Below are the code and all the weights of a small trained network. Each question names an input and a target symbol and asks about switching units off, where a switched-off unit gives its printed mean instead of its output.

import numpy as np


def w(rows, s, z=0):
    codes = np.array(rows[::2]) - 128.0
    scale = np.full(codes.shape[1], s)
    scale[-1] = z or s
    return codes * scale


def norm(h):
    return h / np.sqrt((h * h).mean(-1, keepdims=True) + 1e-5)


def f(y):
    return np.maximum(y, 0)


def softmax(a):
    e = np.exp(a - a.max(-1, keepdims=True))
    return e / e.sum(-1, keepdims=True)


def log_softmax(a):
    a = a - a.max(-1, keepdims=True)
    return a - np.log(np.exp(a).sum(-1, keepdims=True))


def net(x, mask):
    ids = ['ΓΠΦαβδεμξστψ'.index(c) for c in x.split()]
    T = len(ids)
    res = E[ids] + P[:T]
    u = 0
    for l in range(2):
        r = norm(res)
        for j in range(2):
            rows = slice(3 * j, 3 * j + 3)
            q, k, v = (r @ M[l][rows].T for M in (Q, K, V))
            z = softmax(np.where(np.tri(T) > 0, q @ k.T / 3**0.5, -1e9)) @ v
            o = O[l][rows]
            res = res + np.where(mask[u + j], z, o[:, -1]) @ o[:, :-1]
        u += 2
        y = f(norm(res) @ A[l][:, :-1].T + A[l][:, -1])
        res = res + np.where(mask[u : u + 4], y, B[l][:, -1]) @ B[l][:, :-1]
        u += 4
    return log_softmax(norm(res)[-1] @ U[:, :-1].T + U[:, -1])


Q, K, V, O, A, B = {}, {}, {}, {}, {}, {}
E = w([
[171,183,13,115],'Γ',
[139,77,118,109],'Π',
[136,126,121,156],'Φ',
[69,39,127,146],'α',
[134,149,134,207],'β',
[132,140,136,152],'δ',
[35,250,173,177],'ε',
[36,130,97,212],'μ',
[118,89,122,215],'ξ',
[173,52,99,155],'σ',
[69,101,91,118],'τ',
[142,87,142,158],'ψ',
],0.014)
P = w([
[238,97,153,22],'0',
[159,45,82,254],'1',
[140,81,102,233],'2',
[126,76,96,224],'3',
[100,71,91,200],'4',
[97,87,105,193],'5',
[80,81,112,196],'6',
[85,106,137,201],'7',
[75,89,151,194],'8',
[83,74,125,205],'9',
],0.0051)
Q[0] = w([
[47,141,165,128],'L0H0',
[171,158,203,141],'L0H0',
[133,186,210,11],'L0H0',
[176,88,124,134],'L0H1',
[118,205,210,3],'L0H1',
[58,112,100,97],'L0H1',
],0.02)
K[0] = w([
[98,168,165,95],'L0H0',
[93,117,111,133],'L0H0',
[76,67,220,104],'L0H0',
[141,125,198,111],'L0H1',
[251,146,92,130],'L0H1',
[126,114,103,107],'L0H1',
],0.024)
V[0] = w([
[128,121,144,93],'L0H0',
[97,49,251,194],'L0H0',
[159,99,247,118],'L0H0',
[137,22,217,223],'L0H1',
[223,220,91,204],'L0H1',
[228,134,171,80],'L0H1',
],0.011)
O[0] = w([
[138,125,145,107,90],'L0H0',
[212,198,186,174,111],'L0H0',
[177,219,196,108,75],'L0H0',
[245,59,118,178,208],'L0H1',
[141,226,52,130,91],'L0H1',
[174,168,133,30,9],'L0H1',
],0.011,0.012)
A[0] = w([
[186,113,133,131,120],'L0N0',
[126,85,123,133,194],'L0N1',
[156,146,4,68,7],'L0N2',
[101,79,91,162,175],'L0N3',
],0.019,0.0016)
B[0] = w([
[76,166,121,143,166],'L0N0',
[112,160,110,122,197],'L0N1',
[30,6,47,160,148],'L0N2',
[124,201,177,148,253],'L0N3',
],0.016,0.013)
Q[1] = w([
[209,148,251,177],'L1H0',
[115,217,157,182],'L1H0',
[93,94,134,168],'L1H0',
[157,158,155,149],'L1H1',
[147,102,136,87],'L1H1',
[189,55,195,226],'L1H1',
],0.021)
K[1] = w([
[237,135,111,35],'L1H0',
[97,169,114,59],'L1H0',
[99,86,148,97],'L1H0',
[166,97,90,157],'L1H1',
[151,104,185,140],'L1H1',
[151,54,116,4],'L1H1',
],0.021)
V[1] = w([
[65,190,167,206],'L1H0',
[115,196,1,82],'L1H0',
[47,171,161,31],'L1H0',
[130,31,125,70],'L1H1',
[116,69,132,151],'L1H1',
[66,138,136,128],'L1H1',
],0.03)
O[1] = w([
[25,196,105,198,226],'L1H0',
[187,230,72,52,198],'L1H0',
[38,134,128,3,2],'L1H0',
[183,31,152,179,52],'L1H1',
[140,135,106,199,131],'L1H1',
[86,108,75,162,140],'L1H1',
],0.023,0.0066)
A[1] = w([
[253,192,4,69,161],'L1N0',
[162,178,105,206,183],'L1N1',
[204,50,162,253,254],'L1N2',
[199,90,36,86,68],'L1N3',
],0.018,0.0029)
B[1] = w([
[58,2,3,215,216],'L1N0',
[119,139,132,70,204],'L1N1',
[137,197,131,4,250],'L1N2',
[58,83,179,181,158],'L1N3',
],0.019,0.017)
U = w([
[110,82,62,112,68],'Γ',
[155,39,175,51,245],'Π',
[179,37,57,119,30],'Φ',
[166,66,212,216,127],'α',
[205,193,32,153,138],'β',
[146,114,59,8,87],'δ',
[45,216,120,58,114],'ε',
[101,182,154,207,142],'μ',
[212,205,189,186,144],'ξ',
[250,93,142,152,132],'σ',
[19,58,165,134,75],'τ',
[175,184,204,84,254],'ψ',
],0.012,0.0038)

Each question gives the input, a string of symbols that net reads in full, and the target symbol t.
The units are the heads (3 rows each of Q, K, V and O) and the neurons (one row each of A and B). Each row of codes is followed by its name. A weight is (code - 128) times the scale printed after its matrix; where a second scale follows, it is the last column's (O, A, B and U).
mask holds one flag per unit, layer by layer, with each layer's heads first. A switched-off unit (its flag False) gives its mean, the last column of its rows in O or B, instead of its output. The means were averaged over made-up inputs and are rounded, as every weight is.
A unit's drop is (log p(t) with every unit on - log p(t) with that unit switched off) / (log p(t) with every unit on - log p(t) with every unit switched off).
The circuit of an input: a set's keep is (log p(t) with only the set's units on - log p(t) with every unit switched off) / (log p(t) with every unit on - log p(t) with every unit switched off). Starting from all 12 units, units are removed one at a time, each time the one whose removal leaves the highest keep (on an exact tie, the one counted first), for as long as the keep stays at least 0.8.
circuit, biggest first: the units of the circuit, biggest drop first
unit that matters most: the unit with the biggest drop
top k neurons: the k neurons with the biggest drops, biggest first
top k neurons in layer l: the k neurons of layer l with the biggest drops, biggest first
drop when u is switched off: that unit's drop, to one decimal
input δ ψ ξ β, target δ: circuit, biggest first : L0H1, L1H0
input β Γ ε Π Π Π Π, target ε: circuit, biggest first : L0H1, L1H1
input σ δ β α τ β β β, target σ: unit that matters most : L0H1
input β ψ σ μ Π δ τ, target β: top 3 neurons : L0N3, L0N2, L1N0
input β β ε, target β: circuit, biggest first : L0H1, L1H0
input β Π ξ ξ ε Π β σ ξ, target β: top 2 neurons : L0N3, L0N2
input α μ τ ξ, target α: circuit, biggest first : L1H0, L0H1
input β ε ε α, target β: top 3 neurons : L0N3, L0N2, L1N0
input β Π Π Π Π Π Π ψ β τ, target β: circuit, biggest first : L1H0, L0H1, L0N3, L0H0
input τ Π β σ, target τ: circuit, biggest first : L1H0, L0H1
input α Φ μ Γ ψ τ τ α τ Π, target τ: top 2 neurons in layer 1 : L1N2, L1N0
input Π ε μ ξ Φ, target Π: circuit, biggest first : L0H1, L1H0, L0N3
input Π τ Γ Π β β ψ, target τ: top 2 neurons : L1N2, L0N2
input Π Π Γ ξ τ, target τ: unit that matters most : L0H0
input β Γ ψ Π, target σ: circuit, biggest first : L0H1, L1H0
input β ψ Π, target β: top 2 neurons : L0N0, L0N3
input β α Φ σ, target β: circuit, biggest first : L0H1, L1H0, L0H0
input Φ μ ξ β Φ Φ Φ ε τ ε, target Φ: top 2 neurons : L0N2, L0N3
input Π α α ε Φ δ, target Π: circuit, biggest first : L0H1, L1H0
input τ β β, target τ: unit that matters most : L1H0
input δ τ ξ, target δ: top 2 neurons in layer 0 : L0N3, L0N2
input β ε β τ β δ μ Π, target β: circuit, biggest first : L0H1, L1H0, L0N2, L0H0
input τ Γ μ ε ψ, target ε: top 2 neurons : L1N0, L0N1
input ξ ψ β β Φ ξ, target ξ: top 2 neurons in layer 0 : L0N3, L0N0
input ξ ε α, target ξ: top 2 neurons in layer 0 : L0N3, L0N0
input α ε τ, target α: drop when L1H0 is switched off : 1.2
input Π Π β τ ε Π Π Π δ ψ, target Π: drop when L1H1 is switched off : 0.0
input ξ Φ ψ ξ ψ ε β, target ξ: drop when L0H1 is switched off : 0.4
input ε σ τ α ξ τ ψ τ ψ β, target ε: drop when L0H1 is switched off : 1.2
